[[-16   8   5   7 -22]
 [-20  16 -16  29 -35]
 [-39  11   8   2 -27]
 [ 20   0  22  12 -18]]
->
[[-20  16 -16]
 [-39  11   8]]

[[ 25 -31 -29]
 [ -1  -6   6]
 [ 37 -21   2]
 [ 33  18  -4]]
->
[[ -1  -6   6]
 [ 37 -21   2]]

[[-31  20   4 -11  16]
 [-20   0 -13 -11  12]
 [-35  -8 -15 -32  10]
 [-26  21  -6 -13  15]
 [-14 -17  -9 -11   8]]
->
[[-20   0 -13]
 [-35  -8 -15]]

[[-16  29 -32]
 [-24 -34  17]
 [ 32  24 -26]]
->
[[-24 -34  17]
 [ 32  24 -26]]

[[-14 -12   5   3 -13]
 [  1   4  16  19  -2]
 [ 28  24  -4  12  22]
 [ 10  12  16  31   4]]
->
[[ 1  4 16]
 [28 24 -4]]

[[ 12  15   7   6 -11]
 [  9  31  15  39 -11]
 [  8  -3  -5 -16  -7]
 [ 17  12 -31   1   3]]
->
[[ 9 31 15]
 [ 8 -3 -5]]

[[-29  29 -25]
 [-29  26 -23]
 [ 32 -32  28]]
->
[[-29  26 -23]
 [ 32 -32  28]]
---
[[  0  16 -23 -23  -2   4   3  -8  -3  -2   9 -21]
 [-14   1   7  -5 -14   7  22   2 -33  -1  -2 -11]
 [ -7  16   4  23  -5  -1  -6   8 -29  10   0  20]
 [  7 -15  25  18   2  -6  -8  13   4   5  -6  24]
 [ -1 -27  25  -8  -5   3  17   6   3  -9  -9  -4]
 [  8 -13  -5 -22   7  -2   8  -2  30  -8   2 -19]
 [  2  26 -28   5   0  -4 -14  -5  -2   6   8   2]]
->
[[  8 -13  -5 -22   7  -2   8  -2  30  -8   2 -19]
 [  7 -15  25  18   2  -6  -8  13   4   5  -6  24]
 [  2  26 -28   5   0  -4 -14  -5  -2   6   8   2]
 [  0  16 -23 -23  -2   4   3  -8  -3  -2   9 -21]
 [ -1 -27  25  -8  -5   3  17   6   3  -9  -9  -4]
 [ -7  16   4  23  -5  -1  -6   8 -29  10   0  20]
 [-14   1   7  -5 -14   7  22   2 -33  -1  -2 -11]]

[[  5 -30  -9  -2 -19 -25  -8  -3   3   1 -13  13  -9 -18 -10 -23]
 [ -2   2   4  14   6  11  13  -1  -3   6   9  -8  12   8   1  24]
 [-10  -3  20  -3   6  14   0   4  -3  10 -14  -9 -15 -19   0  13]
 [  4 -13  12  -8  -4 -14   3   2  11   2   3   4 -12 -15  -3 -10]]
->
[[  5 -30  -9  -2 -19 -25  -8  -3   3   1 -13  13  -9 -18 -10 -23]
 [  4 -13  12  -8  -4 -14   3   2  11   2   3   4 -12 -15  -3 -10]
 [ -2   2   4  14   6  11  13  -1  -3   6   9  -8  12   8   1  24]
 [-10  -3  20  -3   6  14   0   4  -3  10 -14  -9 -15 -19   0  13]]

[[  9  -2]
 [ 12 -28]
 [  4  -4]
 [  5  -2]
 [ 11 -25]
 [ -6  15]
 [ 25 -14]]
->
[[ 25 -14]
 [ 12 -28]
 [ 11 -25]
 [  9  -2]
 [  5  -2]
 [  4  -4]
 [ -6  15]]

[[ 22  -1  12]
 [-23  21  22]
 [ 36  -5  17]
 [  0  10  12]
 [ -8  26  12]
 [-11  -2  21]]
->
[[ 36  -5  17]
 [ 22  -1  12]
 [  0  10  12]
 [ -8  26  12]
 [-11  -2  21]
 [-23  21  22]]

[[  5  -3  -7 -16  -4 -18  -1  -5  -5   6   6 -26   8]
 [-21   2 -12  26   2   2  18 -13   1  11  -3   9  -3]
 [  8  -2 -11 -29  -2  18 -26  -3  -8  15   3   9 -15]
 [-11  -1   0  -2 -13  -7  -9   0   2   8   3  23   0]]
->
[[  8  -2 -11 -29  -2  18 -26  -3  -8  15   3   9 -15]
 [  5  -3  -7 -16  -4 -18  -1  -5  -5   6   6 -26   8]
 [-11  -1   0  -2 -13  -7  -9   0   2   8   3  23   0]
 [-21   2 -12  26   2   2  18 -13   1  11  -3   9  -3]]

[[ -4  10   0   4  23   1   0   4   0  10  -1   3  -3]
 [  6  -4   5  -2 -12  -2   4  -6  -6  -6  -1  -3  -4]
 [  3 -25   0  -1  -3   1  -4   8   2 -24   5   9   1]
 [ -5   9  -2  -4  10  -3  -3  28   5   8  15  20 -17]
 [  0  12   4   1   3   1  -4 -11  -3   4  -1 -14   3]
 [  7   5   4   2  10  -4   3 -18  -4   3 -10 -12   8]]
->
[[  7   5   4   2  10  -4   3 -18  -4   3 -10 -12   8]
 [  6  -4   5  -2 -12  -2   4  -6  -6  -6  -1  -3  -4]
 [  3 -25   0  -1  -3   1  -4   8   2 -24   5   9   1]
 [  0  12   4   1   3   1  -4 -11  -3   4  -1 -14   3]
 [ -4  10   0   4  23   1   0   4   0  10  -1   3  -3]
 [ -5   9  -2  -4  10  -3  -3  28   5   8  15  20 -17]]

[[ 28  14   7  25]
 [-15  -6  -4 -14]
 [ 18  17   2  26]
 [ 16 -33 -10 -37]
 [ -4  -5 -10  -7]
 [ -6 -28 -17 -36]]
->
[[ 28  14   7  25]
 [ 18  17   2  26]
 [ 16 -33 -10 -37]
 [ -4  -5 -10  -7]
 [ -6 -28 -17 -36]
 [-15  -6  -4 -14]]

[[ -3  -2   0   0  -1  -1  -2  -2  -1   1   0  -1   0   1]
 [ 18 -23 -12   4 -25  -1  21  -4  25 -10 -30 -35  15 -11]
 [ -6 -12  -5  -2 -12  -5  -1  -3  -1  -9 -15 -12  -1  -6]
 [-21   8   4  -5  10  -6 -22  -2 -24   1  13  17 -15   4]]
->
[[ 18 -23 -12   4 -25  -1  21  -4  25 -10 -30 -35  15 -11]
 [ -3  -2   0   0  -1  -1  -2  -2  -1   1   0  -1   0   1]
 [ -6 -12  -5  -2 -12  -5  -1  -3  -1  -9 -15 -12  -1  -6]
 [-21   8   4  -5  10  -6 -22  -2 -24   1  13  17 -15   4]]

[[  6  15  26  -1   9  13   0  15  19  25  19 -11  -3  -1]
 [ 19  24  16 -12   8   0  30   8 -12  -5  14   1 -16  11]]
->
[[ 19  24  16 -12   8   0  30   8 -12  -5  14   1 -16  11]
 [  6  15  26  -1   9  13   0  15  19  25  19 -11  -3  -1]]
---
[[ 13  11  -4   7  32   1  -6 -14 -22  13 -17  19   4 -15]
 [ -6  -5   2  14  -1   2  -6 -14 -11  -7  -8  13   0  -8]]
->
[[ 13  11  -4   7  32   1  -6 -14 -22  13 -17  19   4 -15]]

[[ -1  -7   0  12 -39   5   0  16]
 [ -5   2   7  -1 -39  -5  -7   8]]
->
[[ -1  -7   0  12 -39   5   0  16]]

[[ 26  24 -21  21 -29  -5  15  10 -20  -1  27  -3   0  -2 -10  -3]
 [-29 -10   7   6   4  -8  16 -20 -10  -2  -1  -1   0 -19  -7  -4]]
->
[[ 26  24 -21  21 -29  -5  15  10 -20  -1  27  -3   0  -2 -10  -3]]

[[ -4  15  -1   0  29 -11  19]
 [  0 -16  -3  -7 -33   3 -14]]
->
[[ -4  15  -1   0  29 -11  19]]

[[  0   0  10   2   3  -3   1   4  -2   1  15  -9   8  -7]
 [ -5  -4  -3  -5 -10   8  -1  -8  -3   5  22 -17   6  -7]
 [  9   4   0  10  -4  -6  -2   2   8  -9  17 -21  -1   0]
 [-17 -17 -10 -15 -31   6  -5 -21  -4  -8 -22 -18   0  -2]
 [ -7 -12   7  -6 -13  16  -7  -4  -1   5   0 -11  30   6]
 [-22 -10  -7 -24  -7   4  -1 -30  -7  -2 -13 -10 -15 -31]]
->
[[  0   0  10   2   3  -3   1   4  -2   1  15  -9   8  -7]
 [  9   4   0  10  -4  -6  -2   2   8  -9  17 -21  -1   0]
 [ -7 -12   7  -6 -13  16  -7  -4  -1   5   0 -11  30   6]]

[[ -1 -15 -16   8 -13 -17]
 [  2  33  22   1  38  16]
 [ 14 -14  -1  18 -12  14]
 [-13 -10  -7   2  -5 -20]
 [  3  25  12   8  26  21]
 [  9  13  10  17  17  29]
 [ 10 -24   1  -7 -19  -5]
 [  1 -21  -8 -16 -26  -6]]
->
[[ -1 -15 -16   8 -13 -17]
 [ 14 -14  -1  18 -12  14]
 [  3  25  12   8  26  21]
 [ 10 -24   1  -7 -19  -5]]

[[ -2   6  -5   1   2  -3   5  -2   3  -3   6  -2  -3  -5]
 [  0   0   0   0   0   0   0   0   0   0   0   0   0   0]
 [ -3  10  -9   2   4  -5   9  -3   5  -6  10  -3  -6  -9]
 [ 16 -23  34   2  -5  22 -19  15  -7  24 -22  16  23  33]]
->
[[-2  6 -5  1  2 -3  5 -2  3 -3  6 -2 -3 -5]
 [-3 10 -9  2  4 -5  9 -3  5 -6 10 -3 -6 -9]]

[[ 19   1  -6  -8 -10  21  -8  17  -8  -5]
 [-39   4  -2  -4   0   5 -11  18 -11  -3]]
->
[[ 19   1  -6  -8 -10  21  -8  17  -8  -5]]

[[  4  -6  -9  -2  15   4  -8  10   3  13  -1   9 -11]
 [ -6   9   5   1  -6 -37   0  12   4  -1  -4  -2 -18]
 [-20   4   3  -1 -24  -4   9   0  -4  -5  -1   8   4]]
->
[[  4  -6  -9  -2  15   4  -8  10   3  13  -1   9 -11]
 [-20   4   3  -1 -24  -4   9   0  -4  -5  -1   8   4]]
